(in the rows, 128 means zero)
Each row has a class, written after it.
[ 82  91 108 120 156 147 132 137 148 135 119 123 103 100 140 135 100 155
 131 100 113 113 103 154 185 120 134 138 139 166 141 149 105 147 120 120
 107 126] | K890
[ 61  73 113  98 160 152 133 142 154 146 101 133  88 111 162 147  96 138
 143 120 105  98 113 172 183 128 115 126 125 158 131 130  79 157  95 121
 111 106] | K312
[ 82  98 104 102 154 133 126 142 138 141 119 110  97 116 160 144  99 132
 134 112 113  94  94 150 142 122 155 138 111 155 143 141  80 147 108 113
 115 121] | K825
[110 125 134  91 130 113  80 121 148 118 122 114 114 114  99 105 151 146
 136 131  65 108 115 138 143 107 116 117 115 124 150 109 105 119  85 114
 142 108] | K332
[199 173 115 151 113  63 137  76  68 120 142 118 183 151 103  58 104  92
  88 147  99 132 138  86  79  88 219 184 130 172 198 184 142 125 102  93
 119 138] | K713
[ 85 109 152  86 148 128 101 125 152 131 118 127 111 110 117 114 152 137
 162 102  62  92 118 148 152 128 103 100 117 104 133 103  98 120  96 122
 147 102] | K52
[148 165 148 112 120  81  89 109 117 106 118 136 143 132 100  81 149 133
 134 126  55 117 135 121 105 113 156 136 130 126 183 127 129 117 105 129
 129 107] | K332
[113  93 121 104 153 125 127 128 130 133 121 110 126 114 149 120 107 137
 125 119 104 102 113 140 159 127 152 125 119 149 142 153  88 133 110 112
 126 107] | K713
[117 186 153 119 139  73 120  73 119 120 126 155 158 155 114  79 132 129
 121 109  74 111 132 121  94 118 165 151 142 125 170 136 125 103 108 114
 137 129] | K39
[ 64  97 107  99 156 142 127 133 123 141 117 126 106 117 151 146  88 144
 135 122  92 103 107 136 168 120 138 150 138 158 135 151  98 149  82 104
 113 140] | K52
[ 85 101 113 146 136 120 116 134 132 131 115 146 131 102 139 119  82 132
 131 101  96 104 109 166 166 118 155 129 134 149 139 145  88 150  83 116
 126 124] | K869
[143 165 158 122 123  81 113 114 115 126 133 116 148 139 105  85 150 125
 132 121  76 121 135 111 102 128 134 126 127 124 161 116 130  99 127 124
 148 117] | K713
[ 35  60 115  89 184 145 121 158 170 128  99 118  91 135 150 146 104 133
 154  91 106 106 112 188 187 138  93 132 108 132 120 137  89 145  86 119
 109 107] | K806
[ 84 117 146  80 136 121  97 135 165 134 109 113 117 125 125 117 146 139
 147 104  75 104 114 133 137 133  88 116 125 114 119 107  90 107 109 127
 160  95] | K713
[ 40 104 134  92 169 143  96 162 196 146 114 108  72 108 139 146 159 161
 178  87  88  79 105 183 154 140  81  78 114 100 105  78  80 120 119 133
 141 100] | K825
[ 90  97 101 110 122 128 124 132 133 131 122 130 105 129 144 122 120 143
 122 135 117 112  98 152 138 115 137 148 117 140 143 159  82 143  97 110
 111 116] | K978
[102  71 111  92 158 147 128 137 146 134 125 116  95 103 152 138 115 130
 126 108 113 110 115 179 181 122 146 111 115 132 124 149  57 151 115 124
 105  94] | K596
[ 13  47 145  52 171 187  88 182 200 150  86 103  46 109 154 185 166 165
 156 108 101 113  89 170 222 169  35  88  85  95  70  79  56 135 108 142
 164  88] | K806
[130 139 142 120 147  94  92 117 120 113 109 134 139 135 106  76 152 110
 126 115  73 138 127 122 124 125 140 136 115 128 156 125 121 125 121 117
 135 111] | K806
[157 172 135 111 131  90 102 106 134 127 130 130 133 124 113  58 136 116
 127 139 105 132 126 124  82 109 151 137 135 142 159 113 106 120 159 127
 118 104] | K312
[ 67 112 143  97 149 121  76 145 166 127 102 118  96 127 112 110 166 144
 155  93  78 118 111 153 139 133  77 118 110 116 120  97 102 119 111 128
 144  97] | K806
[ 98 110 153 108 151 145  91 133 152 136 108 117  95 122 121 134 155 134
 138 113  58 103 117 143 180 125 120  99 107 113 125  94  89 131 111 121
 145 100] | K786
[ 98 110 138 102 145 132 110 133 151 139 111 115 112 114 125 121 156 132
 140 103  69 108 101 147 145 140  99 106 120 102 119  96  82 114 123 126
 153  90] | K713
[ 87  64 112  86 157 163 139 148 178 136 115  95  65 114 162 141 119 121
 149  98 102 102  97 171 187 120 113  99 113 151 113 126  78 144 110 142
 129  83] | K37
[125 145 111 130 142  99 132 101 118 127 136 112 121 132 141  87 103 128
 122 105 105 116 116 145 104 100 162 143 136 173 150 152 112 124 105 122
 108 113] | K37
[129 111 141 111 144 128  88 124 144 130 112 115 116 124  93  96 172 107
 153 100  92 123 106 155 129 124 117 102  90 101 130 100  96 110 138 124
 132  85] | K806
[ 24  54 114 112 164 174 123 183 182 151 107 128  75  95 148 179  97 156
 154 113 116  98  90 182 225 144 101 118 120 134 104 126  61 163  85 125
 133 127] | K869
[ 28  88 148  90 176 150  84 169 184 138  99 118  69 124 122 148 157 160
 161 102  68 110 107 174 191 147  49  95  97 112 113  83  92 126 101 120
 159 106] | K806
[ 57 115 152  90 160 136  98 136 184 136 110 127 101 123 130 138 140 142
 161  89  75  98 108 162 171 135 110  98 105 111 139 105  93 117 125 125
 154 105] | K39
[136 121 123 130 168 105 118 119 112 126 116 129 138 122 116  88 118 110
 125 111 104 129 117 161 151 119 178 142 111 153 151 157 110 143 112 104
  92 115] | K806
[173 189 143 136  97  61  96  85  90 123 118 136 165 139  94  45 149 102
 118 148  91 128 139  95  55 100 169 158 117 139 186 122 135 108 118 117
 126 123] | K312
[107  61 118 121 152 160 124 146 141 132 105 118  99 112 155 151 114 125
 135 115  89 102 103 166 191 128 145 112  99 139 121 129  66 157 109 108
 109 107] | K786
[ 51 100 128  74 150 154  97 149 179 145 115 111  70 116 129 152 156 151
 144  94  90 102 113 170 163 125  78 116 115  96  98 104  66 129  96 133
 138  99] | K596
[117  98 101 121 145 113 108 119 118 125 117 115 130 116 135 113  88 127
 129 126 115 103 107 159 146 113 160 134 117 163 142 157  99 139  88 102
 107 109] | K332
[153 156 153 149 115  78  98  97 105 113 129 136 152 150 109  75 149 117
 111 134  82 136 137 108  83 125 145 136 123 123 162 119 114 119 123 117
 150 110] | K786
[115 139 163 120 129 108  89 127 139 123 116 123 118 127 106 105 160 127
 136 108  49 115 137 138 160 120 128 110 118 114 146  90 112 124 102 125
 138 115] | K786
[115 119  99 134 141 102 139 116 113 130 122 131 129 130 165 107  97 129
 117 116 109 101  99 155 117 109 170 140 129 154 152 168 123 146 105 109
 103 114] | K978
[205 167 117 159 124  73 137  64  76 113 137 141 185 134 108  50 103  85
  92 129 120 122 120 123  94  86 251 153 122 165 199 180 138 132 123  97
 106 128] | K39
[ 85 115 113 103 171 111 108 119 128 132 109 122 123 128 159 122  85 137
 130  92  94 125 112 145 143 120 152 149 122 161 145 159 115 140 118 117
 110 119] | K806
[ 46  88 147  57 148 157  93 144 179 145  95 120  90  98 135 148 139 142
 165  96  69 101 108 154 185 135  75 104 112 105  91  97  68 128  82 129
 146 103] | K52
[133 128  96 124 150 104 125 102 127 130 149 123 129 113 134  94 102 137
 133 124 121 109 116 151 110 103 193 132 131 157 169 161  99 137 146 104
 103 126] | K825
[171 150 109 147 137  62 131  79  82 111 132 133 165 136 116  63 103 114
 104 137 103 109 130 135 100  92 205 168 140 171 185 176 146 145  72 106
  99 121] | K332
[102 103 114 131 150 121 129 151 145 130 126 133 121 107 147 122  81 131
 136 114 115 103 103 152 163 117 168 144 131 161 149 159 105 161 105 117
 122 132] | K869
[155 123 112 131 125  93 116 108  88 120 125 136 149 127 126  87 101 108
 118 125 109 104 129 131 123  94 197 150 115 174 173 183 107 138  98  98
 103 126] | K596
[139 173 138 110  97  69  94 108 117 114 125 139 147 136 101  51 152 109
 127 114  74 115 119 131 111  98 155 148 137 137 161 136 134 119 109 113
 112 117] | K978
[136 131 104 127 141  91 132  98 103 134 123 141 150 118 134  85  85 116
 116 136 102 120 121 124 110 106 181 164 149 181 171 165 123 141 117  92
 108 133] | K312
[ 89 126  92 121 164 127 128 138 139 127 129 119  96 123 155 113  92 152
 124 119 114 118 110 144 135 112 148 163 144 180 143 160 104 143 107 113
 121 137] | K37
[ 90  95 104 116 165 154 152 126 150 136 117 128 106 115 133 138  93 142
 129 106 120 109 109 160 173 119 135 148 146 150 128 156 101 139 114 113
 101 129] | K890
[175 170 141 142 115  84 113  99 106 115 140 104 138 132  97  60 167 102
 123 117  69 117 121 133  95  95 157 113  98 127 173 108 142 102 109 122
 135 115] | K37
[ 78 157 140 107 128  87  90 143 154 126 104 142 120 134 131  98 144 157
 146 108  55 105 124 132 114 119 122 139 140 136 153 137 133 122  94 113
 147 123] | K978
[192 206 151 150  98  46 100  70  53 117 138 131 195 133  81  43 135  94
 111 133  74 140 145  87  65  98 201 141 125 129 200 137 173 105 118 116
 127 138] | K52
[173 167 100 141 136  50 131  77  70 114 133 127 176 137 127  68  73 117
 103 128  92 116 116 128  63  89 224 167 151 175 204 184 154 130 107 104
  88 123] | K332
[131 158 138 127 137  90 100 107 134 126 123 146 128 133 116  68 138 118
 137 133  66 118 134 113  91 108 143 145 128 154 178 120 100 128 117 110
 142 111] | K312
[116 122 111 124 143 120 138 108 125 131 112 135 134 114 124 107  96 136
 112 118 111 119 112 141 153 106 160 157 140 163 156 163 120 139 109 114
 106 135] | K890
[158 143 136  97 130 121 106 108 129 125 132 125 139 121  96  90 141 106
 145 134  85 121 122 111 113 102 154 129 112 118 160 130 118 120 131 111
 132 121] | K52
[  4  39  98  76 179 196 107 195 194 144 102 120  41 107 175 197 104 175
 153 105 113  89 101 182 214 139  74 105 128 143  91 133  45 157 104 123
 127 105] | K596
[ 50  90 131  98 162 165 112 155 198 143  94 129  75  98 125 144 153 156
 158  83  63  95  97 184 200 136  73  96 136 112 104  91  88 127 116 126
 143 103] | K890
[158 130 116 122 136 105 123 113 101 123 122 122 151 118 117  87 102 120
 107 139  96 122 127 110 136 108 194 156 130 166 171 168 106 130 115  98
 125 130] | K713
[193 170 155 137 106  77 117  88  84 118 133 119 167 128  96  64 166 113
 100 131  68 132 133 100  86 117 171 129 118 115 173 120 120 103 121 122
 144 110] | K713
[ 77 118 139  97 144 127  93 150 167 139 121 115  91 111 126 120 170 145
 171  99  81  77 100 172 149 126 109  89 100 108 135  81  92 120 116 128
 134 109] | K825
[133 140 113 141 147  96 121 113 111 124 124 131 140 141 149 101  74 118
 105 123  93 126 121 131 123 103 187 159 135 178 164 160 113 153 113 103
 107 129] | K786
[ 81 121 145  86 137 117  95 135 156 138 105 121 104 114 135 118 142 134
 140 113  59 112 122 126 136 132 106 118 132 130 138  99  99 123 112 123
 149 100] | K312
[190 187 155 150 120  60 124  58  84 111 137 151 184 133  85  46 149 102
  98 132  74 141 138 107  92 112 215 138 125 127 195 144 125 108 130 104
 130 130] | K39
[197 154 114 140 125  82 139  78  65 120 138 127 184 130 111  70  97 102
  84 146 104 135 132  97 101 101 226 167 136 159 188 182 122 123 119  96
 116 134] | K713
[181 140 102 136 123  94 153 100 104 124 144 108 141 129 118  76 104  93
 119 113 108 132 108 137  86  96 193 152 136 174 162 169 122 121 125 105
  94 120] | K37
[206 192 121 164 110  29 106  60  27 110 123 139 210 125  87  37 106 105
  91 137  95 115 138 109  85  86 252 182 139 171 211 185 189 125  72  97
 100 144] | K332
[ 82  87 101 107 170 169 140 129 170 135 104 131  89  96 153 136 101 156
 118 107 117 111 116 175 209 117 136 134 141 147 109 146  74 157 104 131
 103 120] | K890
[108  86 109 120 150 150 132 126 146 146 120 117 104 124 132 144  98 117
 133 114 109 121 106 166 169 113 147 117 127 144 126 135  89 147 125 113
 105 107] | K786
[177 167 118 162 134  69 148  79  85 108 130 157 174 135 124  56  98 110
  92 128  99 120 132 130 101  94 239 173 136 179 199 184 124 143  95  94
 101 149] | K39
[ 66  97 150  84 145 141  88 144 164 137 117 126  84 121 138 137 167 144
 154 103  93 102 117 163 171 141  83  93  99 100 114 102  60 127 119 146
 144  83] | K596
[ 61 140 142  78 138 121  85 130 154 139 121 124 100 121 131 122 130 154
 142 113  73 106 123 134 132 132  93 135 137 129 129  99  94 111 114 111
 138 118] | K312
[122 136 124 131 157  84 149 104 122 114 138 146 160 144 141  95  89 119
 126  98 116 100 125 156 117 121 191 166 135 160 177 181 124 136  97  92
 110 136] | K39
[ 49 128 142  91 137 102  74 135 134 129 109 136 123 122 125 122 147 169
 142  95  70  77 127 153 142 125  98 114 130 109 139 120 124 108  76 115
 151 120] | K596
[197 202 115 179 144  44 114  59  46 113 139 147 204 159  69  33 106  87
 107 131 105 138 147 102  72  79 235 187 132 175 219 192 204 122 118  84
  94 155] | K806
[154 163  94 166 115  71 127  95  84 128 129 146 153 135 126  59 104 112
 103 126 103 117 101 134  79  86 199 168 145 180 174 176 139 144 102  95
 104 127] | K978
[ 47 111 130 100 157 146  99 153 172 125 116 108  78 135 153 143 149 155
 152  95  72  99 115 151 139 143  73 113 113 107 117 100  90 110 100 130
 163 103] | K37
[104 105 148  85 147 133 104 127 165 138 120  99 102 115 124 116 168 144
 140 117  82 100 117 145 156 139 103 103 106  97 111 103  68 110 117 124
 159  89] | K713
[212 181 107 172 102  54 119  62  58 118 137 142 202 139  88  46  87  86
  93 129  90 149 140 103  75  76 248 175 155 177 203 183 163 129 126  86
  98 147] | K786
[187 212 159 166 107  39 116  70  90 109 143 152 180 152 102  32 152 108
 108 119  89 125 142 116  70 106 200 145 126 145 198 134 152 114 114 118
 142 132] | K39
[ 69  92 108  90 157 133 104 131 145 138 119 120  99 122 151 138  95 142
 133 108 112  98 123 160 170 113 138 135 115 151 131 164  77 142 102 111
 119 112] | K596
[103 111 129 122 169 116 142 114 128 124 125 134 129 128 153 123  95 134
 114 111 108 111 116 143 146 133 186 142 125 153 165 168  86 141 110 108
 123 117] | K39
[ 92 111 111 110 157 120 122 131 138 130 121 122 125 125 144 119  94 148
 127 114  99 105 114 133 130 118 136 148 141 161 146 155  95 133 100 108
 132 117] | K713
[ 90 123 144 103 112 115  72 123 147 128 113 135 120 125 113 110 155 148
 143 110  71 118 120 134 144 131 105 135 130 119 127 107  94 120 112 112
 147 119] | K786
[ 29  60 150  87 158 165  93 183 210 156 118  99  60  88 162 174 144 152
 177  82  94  86  81 190 220 160  71  71  90  92  86  77  59 142 119 149
 168  84] | K869
[210 208 131 168 113  23  93  65  57 104 145 129 198 134  76  26 136 110
 106 130  65 120 140 113  50  94 218 152 138 142 207 148 178 103 107  93
 119 131] | K332
